Here is a tiny trained network, its code and every weight. The questions are about switching its units off for an input and a class, where a switched-off unit gives its printed mean instead of its output.

import numpy as np


def w(rows, s, z=0):
    codes = np.array(rows[::2]) - 128.0
    scale = np.full(codes.shape[1], s)
    scale[-1] = z or s
    return codes * scale


def f(y):
    return y / 2 * (1 + np.tanh(0.7978845608 * (y + 0.044715 * y**3)))


def log_softmax(a):
    a = a - a.max(-1, keepdims=True)
    return a - np.log(np.exp(a).sum(-1, keepdims=True))


def net(x, mask):
    res = np.array(x, float).reshape(1, 8) / 4 @ E
    y = f(res @ A[0][:, :-1].T + A[0][:, -1])
    res = res + np.where(mask, y, B[0][:, -1]) @ B[0][:, :-1]
    return log_softmax(res[-1] @ U[:, :-1].T + U[:, -1])


A, B = {}, {}
E = w([
[239,161,161],'x0',
[93,113,255],'x1',
[128,128,128],'x2',
[128,128,129],'x3',
[128,128,128],'x4',
[128,128,128],'x5',
[128,128,128],'x6',
[92,234,141],'x7',
],0.016)
A[0] = w([
[142,153,52,237],'neuron 1',
[33,100,97,245],'neuron 2',
[149,179,142,136],'neuron 3',
[142,72,118,218],'neuron 4',
[83,94,162,149],'neuron 5',
[202,205,130,194],'neuron 6',
[155,60,136,207],'neuron 7',
[46,102,102,242],'neuron 8',
[97,223,132,172],'neuron 9',
[84,119,111,181],'neuron 10',
[121,120,189,150],'neuron 11',
[101,102,250,188],'neuron 12',
[138,143,199,147],'neuron 13',
[121,37,91,214],'neuron 14',
[91,244,132,176],'neuron 15',
[170,98,117,199],'neuron 16',
[223,137,165,200],'neuron 17',
[94,156,160,117],'neuron 18',
],0.018,0.011)
B[0] = w([
[151,235,76,241],'neuron 1',
[28,138,93,253],'neuron 2',
[175,179,181,169],'neuron 3',
[148,50,14,195],'neuron 4',
[74,66,139,181],'neuron 5',
[194,177,144,225],'neuron 6',
[189,57,101,199],'neuron 7',
[7,111,71,239],'neuron 8',
[72,204,168,217],'neuron 9',
[37,128,93,183],'neuron 10',
[128,107,171,186],'neuron 11',
[98,33,224,254],'neuron 12',
[151,101,194,194],'neuron 13',
[133,96,79,227],'neuron 14',
[76,209,163,236],'neuron 15',
[223,114,69,183],'neuron 16',
[235,113,147,222],'neuron 17',
[100,128,176,166],'neuron 18',
],0.011,0.022)
U = w([
[123,134,43,254],'0',
[86,226,107,126],'1',
[100,41,144,87],'2',
[61,156,207,93],'3',
[216,147,89,99],'4',
[179,236,157,118],'5',
[194,67,184,135],'6',
[159,172,246,103],'7',
],0.012,0.0052)

Each question gives the input, the list of numbers given to net, and the class t.
The units are the neurons (one row each of A and B). Each row of codes is followed by its name. A weight is (code - 128) times the scale printed after its matrix; where a second scale follows, it is the last column's (A, B and U).
mask holds one flag per neuron, in row order. A switched-off neuron (its flag False) gives its mean, the last column of its row in B, instead of its output. The means were averaged over made-up inputs and are rounded, as every weight is.
A unit's drop is (log p(t) with every unit on - log p(t) with that unit switched off) / (log p(t) with every unit on - log p(t) with every unit switched off).
The circuit of an input: a set's keep is (log p(t) with only the set's units on - log p(t) with every unit switched off) / (log p(t) with every unit on - log p(t) with every unit switched off). Starting from the 12 units with the biggest drops (on a tie, the unit counted first), units are removed one at a time, each time the one whose removal leaves the highest keep (on an exact tie, the one counted first), for as long as the keep stays at least 0.8.
circuit, biggest first: the units of the circuit, biggest drop first
most important unit: the unit with the biggest drop
k most important neurons: the k neurons with the biggest drops, biggest first
drop of u: that unit's drop, to one decimal
input [6,-1,-3,7,-7,8,7,4], class 5: most important unit -> neuron 12
input [1,-3,-2,8,8,-4,-4,3], class 5: circuit, biggest first -> (neuron 8; neuron 2)
input [8,-3,5,1,6,5,-1,0], class 4: 2 most important neurons -> (neuron 15; neuron 17)
input [1,4,4,7,-2,0,4,1], class 7: 3 most important neurons -> (neuron 8; neuron 2; neuron 4)
input [-5,1,4,-6,-2,-4,7,0], class 2: 3 most important neurons -> (neuron 1; neuron 15; neuron 9)
input [1,0,0,7,-2,8,1,3], class 5: 2 most important neurons -> (neuron 12; neuron 8)
input [1,3,3,-2,-5,4,7,-8], class 6: 2 most important neurons -> (neuron 8; neuron 2)
input [4,-7,-7,4,2,-3,5,-3], class 4: drop of neuron 17 -> 0.0
input [5,-8,-1,-2,6,-6,-2,0], class 4: drop of neuron 15 -> 0.2
input [3,-3,8,3,2,7,3,5], class 5: drop of neuron 6 -> 0.0
